Here is a tiny trained network, its code and every weight. The questions are about switching its units off for an input and a class, where a switched-off unit gives its printed mean instead of its output.

import numpy as np


def w(rows, s, z=0):
    codes = np.array(rows[::2]) - 128.0
    scale = np.full(codes.shape[1], s)
    scale[-1] = z or s
    return codes * scale


def norm(h):
    return h / np.sqrt((h * h).mean(-1, keepdims=True) + 1e-5)


def f(y):
    return np.maximum(y, 0)


def log_softmax(a):
    a = a - a.max(-1, keepdims=True)
    return a - np.log(np.exp(a).sum(-1, keepdims=True))


def net(x, mask):
    res = np.array(x, float).reshape(1, 5) / 4 @ E
    u = 0
    for l in range(2):
        y = f(norm(res) @ A[l][:, :-1].T + A[l][:, -1])
        res = res + np.where(mask[u : u + 14], y, B[l][:, -1]) @ B[l][:, :-1]
        u += 14
    return log_softmax(norm(res)[-1] @ U[:, :-1].T + U[:, -1])


A, B = {}, {}
E = w([
[144,173,120,190,125,255,135,134,162,160,136],'x0',
[173,155,94,136,141,146,91,56,73,64,125],'x1',
[165,53,169,163,175,147,171,66,115,168,132],'x2',
[128,126,128,134,128,128,124,131,128,128,117],'x3',
[126,127,128,129,125,129,128,126,128,128,135],'x4',
],0.0091)
A[0] = w([
[217,142,100,133,146,123,100,41,54,38,139,122],'0.n0',
[117,105,88,140,161,123,83,105,100,93,169,21],'0.n1',
[113,60,145,120,138,69,128,96,102,117,116,115],'0.n2',
[101,239,84,147,63,184,100,190,148,116,123,130],'0.n3',
[167,107,145,122,136,128,113,59,93,88,103,48],'0.n4',
[177,124,91,117,143,114,83,56,56,57,126,99],'0.n5',
[190,185,60,140,138,153,74,45,38,61,135,132],'0.n6',
[101,164,129,142,93,159,92,202,150,127,69,131],'0.n7',
[142,27,168,110,158,46,148,87,81,125,128,130],'0.n8',
[165,93,146,193,176,198,160,103,143,178,145,87],'0.n9',
[103,165,81,81,105,60,76,170,129,89,122,144],'0.n10',
[140,177,83,132,112,128,71,91,77,55,116,82],'0.n11',
[102,135,78,36,126,2,84,174,120,64,132,176],'0.n12',
[104,140,98,118,126,130,180,130,124,165,203,2],'0.n13',
],0.0066,0.0087)
B[0] = w([
[64,152,34,159,141,72,93,35,73,188,133,203],'0.n0',
[191,189,158,31,131,106,130,131,170,82,121,129],'0.n1',
[138,124,100,96,181,109,87,170,178,110,161,178],'0.n2',
[82,112,45,32,188,30,56,161,187,145,218,199],'0.n3',
[55,118,41,136,142,67,130,102,83,175,142,148],'0.n4',
[92,133,72,165,158,80,109,52,99,204,183,183],'0.n5',
[209,97,175,64,165,170,83,128,139,7,58,208],'0.n6',
[78,94,67,114,168,73,144,69,127,166,140,173],'0.n7',
[150,90,93,48,215,58,73,193,210,97,168,214],'0.n8',
[84,140,227,114,23,145,177,132,59,141,77,181],'0.n9',
[126,124,164,174,85,218,177,104,87,156,140,196],'0.n10',
[207,106,174,96,172,175,106,152,166,60,134,164],'0.n11',
[137,122,220,214,52,254,218,97,71,173,54,244],'0.n12',
[191,130,192,218,81,178,236,149,147,120,110,128],'0.n13',
],0.0057,0.011)
A[1] = w([
[183,191,84,105,155,151,81,171,187,19,171,2],'1.n0',
[149,88,171,95,151,75,168,188,178,135,152,23],'1.n1',
[155,140,20,143,194,34,75,105,163,97,147,158],'1.n2',
[180,148,92,81,163,150,77,192,218,2,150,76],'1.n3',
[170,140,137,157,143,181,118,78,48,86,59,68],'1.n4',
[155,103,148,156,164,93,119,218,223,117,144,27],'1.n5',
[188,85,141,109,196,37,117,205,209,88,135,11],'1.n6',
[126,154,84,83,128,147,74,240,202,96,170,63],'1.n7',
[155,159,135,167,106,179,106,26,59,79,56,55],'1.n8',
[172,151,157,147,77,189,139,80,85,66,69,49],'1.n9',
[203,206,32,181,170,154,58,88,109,26,130,79],'1.n10',
[133,149,213,190,47,133,212,218,126,159,93,57],'1.n11',
[169,134,119,155,134,135,110,28,35,82,112,112],'1.n12',
[101,195,30,150,143,46,80,157,189,163,217,33],'1.n13',
],0.0069,0.0053)
B[1] = w([
[195,22,246,65,219,171,77,97,171,97,37,156],'1.n0',
[137,180,119,120,109,228,72,138,147,72,94,173],'1.n1',
[61,54,151,140,112,112,198,75,116,212,45,255],'1.n2',
[158,32,249,98,190,163,105,124,164,117,23,175],'1.n3',
[133,192,106,143,71,130,111,223,138,116,183,198],'1.n4',
[189,204,119,74,167,200,67,157,188,45,134,161],'1.n5',
[255,194,173,108,154,213,22,144,154,16,85,185],'1.n6',
[176,168,97,98,146,83,93,125,169,79,157,181],'1.n7',
[162,219,99,160,81,168,110,240,136,74,234,212],'1.n8',
[169,182,67,180,149,66,94,183,96,81,199,186],'1.n9',
[78,71,232,84,113,156,214,138,189,168,62,209],'1.n10',
[31,29,173,103,131,86,190,21,105,209,27,235],'1.n11',
[192,173,102,170,116,92,107,212,138,101,206,226],'1.n12',
[122,238,31,176,61,75,156,170,108,127,228,192],'1.n13',
],0.0067,0.0078)
U = w([
[25,52,225,154,42,175,232,115,84,233,31,166],'0',
[202,64,210,26,220,202,43,144,224,42,41,159],'1',
[229,240,125,231,70,198,93,208,33,40,245,179],'2',
[130,31,36,155,224,2,100,3,49,189,99,67],'3',
[66,225,13,61,105,66,110,204,223,176,241,2],'4',
],0.012,0.0048)

Each question gives the input, the list of numbers given to net, and the class t.
The units are the neurons (one row each of A and B). Each row of codes is followed by its name. A weight is (code - 128) times the scale printed after its matrix; where a second scale follows, it is the last column's (A, B and U).
mask holds one flag per neuron, layer by layer. A switched-off neuron (its flag False) gives its mean, the last column of its row in B, instead of its output. The means were averaged over made-up inputs and are rounded, as every weight is.
A unit's drop is (log p(t) with every unit on - log p(t) with that unit switched off) / (log p(t) with every unit on - log p(t) with every unit switched off).
The circuit of an input: a set's keep is (log p(t) with only the set's units on - log p(t) with every unit switched off) / (log p(t) with every unit on - log p(t) with every unit switched off). Starting from the 12 units with the biggest drops (on a tie, the unit counted first), units are removed one at a time, each time the one whose removal leaves the highest keep (on an exact tie, the one counted first), for as long as the keep stays at least 0.8.
circuit, biggest first: the units of the circuit, biggest drop first
most important unit: the unit with the biggest drop
top k neurons: the k neurons with the biggest drops, biggest first
top k neurons in layer l: the k neurons of layer l with the biggest drops, biggest first
drop when u is switched off: that unit's drop, to one decimal
input [6,0,-6,-4,-8], class 4: most important unit	0.n3
input [-7,0,-3,3,-3], class 0: top 2 neurons in layer 0	0.n12, 0.n6
input [0,-3,-8,-8,7], class 0: top 3 neurons	0.n12, 0.n10, 0.n8
input [6,0,-7,7,4], class 4: top 3 neurons in layer 0	0.n3, 0.n7, 0.n6
input [1,-2,0,-4,-2], class 4: top 2 neurons	0.n12, 0.n6
input [3,-6,0,3,4], class 4: top 3 neurons in layer 0	0.n12, 0.n6, 0.n10
input [0,-6,4,-6,5], class 1: top 2 neurons in layer 0	0.n12, 0.n10
input [-4,6,0,8,5], class 2: top 3 neurons	0.n12, 0.n3, 1.n8
input [0,0,5,7,-8], class 1: top 2 neurons in layer 0	0.n12, 0.n8
input [-2,3,2,-5,5], class 3: top 2 neurons	0.n0, 0.n5
input [-6,0,-7,-2,-2], class 0: top 2 neurons	1.n11, 0.n6
input [2,4,-6,2,1], class 1: top 2 neurons	0.n3, 0.n6
input [-7,0,-1,-4,1], class 0: top 2 neurons	0.n12, 0.n6
input [-4,0,7,5,-7], class 1: circuit, biggest first	0.n8
input [1,6,-4,-3,2], class 1: top 3 neurons	0.n6, 0.n11, 0.n3
input [-5,-7,1,-7,0], class 1: top 2 neurons	0.n8, 0.n9
input [7,1,4,-1,-7], class 2: top 2 neurons	1.n9, 1.n2
input [1,4,-4,7,3], class 1: top 3 neurons	0.n6, 0.n3, 0.n11
input [-2,-1,-1,4,2], class 0: drop when 1.n13 is switched off	0.0
input [-8,-1,-4,1,-4], class 0: circuit, biggest first	0.n12
input [-8,-1,-8,-8,-4], class 0: drop when 1.n11 is switched off	0.1
input [-6,-1,2,6,-6], class 1: drop when 0.n8 is switched off	7.4
input [-3,-2,1,6,2], class 1: drop when 0.n8 is switched off	9.0
